Below are the code and all the weights of a small trained network. Each question names an input and a class and asks about switching units off, where a switched-off unit gives its printed mean instead of its output.

import numpy as np


def w(rows, s, z=0):
    codes = np.array(rows[::2]) - 128.0
    scale = np.full(codes.shape[1], s)
    scale[-1] = z or s
    return codes * scale


def norm(h):
    return h / np.sqrt((h * h).mean(-1, keepdims=True) + 1e-5)


def f(y):
    return y / 2 * (1 + np.tanh(0.7978845608 * (y + 0.044715 * y**3)))


def log_softmax(a):
    a = a - a.max(-1, keepdims=True)
    return a - np.log(np.exp(a).sum(-1, keepdims=True))


def net(x, mask):
    res = np.array(x, float).reshape(1, 6) / 4 @ E
    u = 0
    for l in range(3):
        y = f(norm(res) @ A[l][:, :-1].T + A[l][:, -1])
        res = res + np.where(mask[u : u + 5], y, B[l][:, -1]) @ B[l][:, :-1]
        u += 5
    return log_softmax(norm(res)[-1] @ U[:, :-1].T + U[:, -1])


A, B = {}, {}
E = w([
[128,139,132,137,124,123,132],'x0',
[183,105,98,93,139,40,170],'x1',
[204,220,62,123,179,143,122],'x2',
[124,130,121,132,124,124,125],'x3',
[128,94,109,255,178,149,190],'x4',
[125,172,135,171,125,99,134],'x5',
],0.0092)
A[0] = w([
[130,56,82,98,143,113,81,65],'L0N0',
[121,105,83,150,94,156,71,146],'L0N1',
[210,85,55,229,177,213,141,57],'L0N2',
[230,228,39,102,153,249,157,255],'L0N3',
[176,77,105,110,200,2,148,177],'L0N4',
],0.0065,0.004)
B[0] = w([
[104,119,157,174,71,196,125,124],'L0N0',
[185,127,244,116,214,17,94,142],'L0N1',
[70,169,162,187,221,248,191,189],'L0N2',
[93,222,2,126,149,50,100,255],'L0N3',
[135,73,87,59,107,55,205,196],'L0N4',
],0.0074,0.007)
A[1] = w([
[179,75,38,206,161,106,135,180],'L1N0',
[41,60,148,64,124,86,33,178],'L1N1',
[163,164,134,152,155,73,211,187],'L1N2',
[1,164,179,233,126,117,94,253],'L1N3',
[89,22,190,221,211,125,190,114],'L1N4',
],0.007,0.0026)
B[1] = w([
[105,54,159,233,107,190,211,191],'L1N0',
[74,231,163,111,175,165,128,220],'L1N1',
[125,63,187,103,232,151,156,188],'L1N2',
[90,169,105,3,90,199,129,253],'L1N3',
[209,114,48,141,2,123,82,236],'L1N4',
],0.0073,0.0064)
A[2] = w([
[69,66,180,170,69,180,141,131],'L2N0',
[119,229,54,163,89,163,80,252],'L2N1',
[81,176,109,45,72,76,145,176],'L2N2',
[66,130,254,37,48,83,156,99],'L2N3',
[200,52,129,203,51,47,115,45],'L2N4',
],0.0093,0.0034)
B[2] = w([
[228,132,129,59,84,90,50,188],'L2N0',
[91,88,252,98,85,127,84,254],'L2N1',
[216,86,46,165,182,107,109,232],'L2N2',
[52,161,133,215,173,157,218,229],'L2N3',
[212,203,196,178,121,198,187,156],'L2N4',
],0.011,0.009)
U = w([
[45,201,192,167,167,206,129,206],'0',
[89,118,83,191,218,85,218,249],'1',
[116,182,155,80,145,78,8,108],'2',
[231,134,61,88,166,28,113,65],'3',
[162,90,174,110,16,174,57,2],'4',
[237,101,171,166,72,133,201,59],'5',
],0.016,0.0026)

Each question gives the input, the list of numbers given to net, and the class t.
The units are the neurons (one row each of A and B). Each row of codes is followed by its name. A weight is (code - 128) times the scale printed after its matrix; where a second scale follows, it is the last column's (A, B and U).
mask holds one flag per neuron, layer by layer. A switched-off neuron (its flag False) gives its mean, the last column of its row in B, instead of its output. The means were averaged over made-up inputs and are rounded, as every weight is.
A unit's drop is (log p(t) with every unit on - log p(t) with that unit switched off) / (log p(t) with every unit on - log p(t) with every unit switched off).
The circuit of an input: a set's keep is (log p(t) with only the set's units on - log p(t) with every unit switched off) / (log p(t) with every unit on - log p(t) with every unit switched off). Starting from the 12 units with the biggest drops (on a tie, the unit counted first), units are removed one at a time, each time the one whose removal leaves the highest keep (on an exact tie, the one counted first), for as long as the keep stays at least 0.8.
circuit, biggest first: the units of the circuit, biggest drop first
most important unit: the unit with the biggest drop
k most important neurons: the k neurons with the biggest drops, biggest first
top k neurons in layer l: the k neurons of layer l with the biggest drops, biggest first
input [-7,-3,-7,2,-4,1], class 0: circuit, biggest first : L2N3
input [1,-8,1,7,-2,-6], class 2: circuit, biggest first : L1N0; L0N2
input [4,-5,7,4,-3,-1], class 2: circuit, biggest first : L2N1; L0N3
input [-6,1,-7,-8,6,-1], class 5: 2 most important neurons : L2N4; L1N4
input [-6,-4,0,-2,-7,-1], class 0: 4 most important neurons : L2N3; L2N0; L0N3; L1N4
input [-4,2,-1,6,-8,1], class 1: circuit, biggest first : L2N3; L2N2; L0N3
input [-7,5,-1,6,-4,0], class 1: circuit, biggest first : L2N3; L0N3
input [-2,4,-1,4,-5,5], class 1: 2 most important neurons : L2N3; L0N3
input [-3,-8,0,-7,-8,-8], class 0: circuit, biggest first : L2N3; L1N4
input [-1,0,8,-2,7,1], class 0: 3 most important neurons : L0N2; L2N2; L2N1
input [-2,-3,8,2,7,-1], class 0: 2 most important neurons : L2N2; L2N1
input [8,-2,4,5,0,6], class 2: circuit, biggest first : L0N3; L2N1
input [0,8,1,-3,1,-8], class 1: 2 most important neurons : L2N0; L1N4
input [6,-4,6,6,-3,8], class 2: circuit, biggest first : L2N1; L0N3
input [5,7,7,-6,1,-3], class 1: circuit, biggest first : L2N0
input [2,1,-6,-4,-3,-2], class 1: 3 most important neurons : L2N3; L2N2; L2N1
input [-6,-8,8,-3,-2,1], class 2: circuit, biggest first : L0N3; L2N1
input [-1,-3,-6,0,1,-3], class 4: 4 most important neurons : L1N4; L0N3; L2N0; L1N2
input [1,0,-8,5,8,-8], class 4: top 3 neurons in layer 2 : L2N0; L2N3; L2N2
input [4,-1,0,5,-6,5], class 0: most important unit : L0N3
input [-1,0,-2,6,-5,-1], class 0: 2 most important neurons : L1N1; L0N4
input [-5,0,-6,6,1,8], class 4: top 2 neurons in layer 0 : L0N3; L0N4
input [1,7,7,-8,2,3], class 1: 3 most important neurons : L2N0; L1N0; L1N4
input [-8,0,0,1,-3,-2], class 0: 4 most important neurons : L1N1; L0N3; L1N4; L0N4
input [-6,-1,0,-6,7,2], class 4: top 2 neurons in layer 2 : L2N3; L2N0
input [-7,0,-3,-4,8,7], class 4: top 2 neurons in layer 1 : L1N3; L1N4
input [2,2,3,-2,-8,2], class 3: circuit, biggest first : L2N2
input [-7,-1,-4,2,-6,-3], class 0: 3 most important neurons : L1N1; L2N3; L0N4
input [-8,1,0,3,6,7], class 5: 2 most important neurons : L1N4; L0N3
input [3,6,-1,7,-5,-1], class 1: 2 most important neurons : L2N3; L0N3
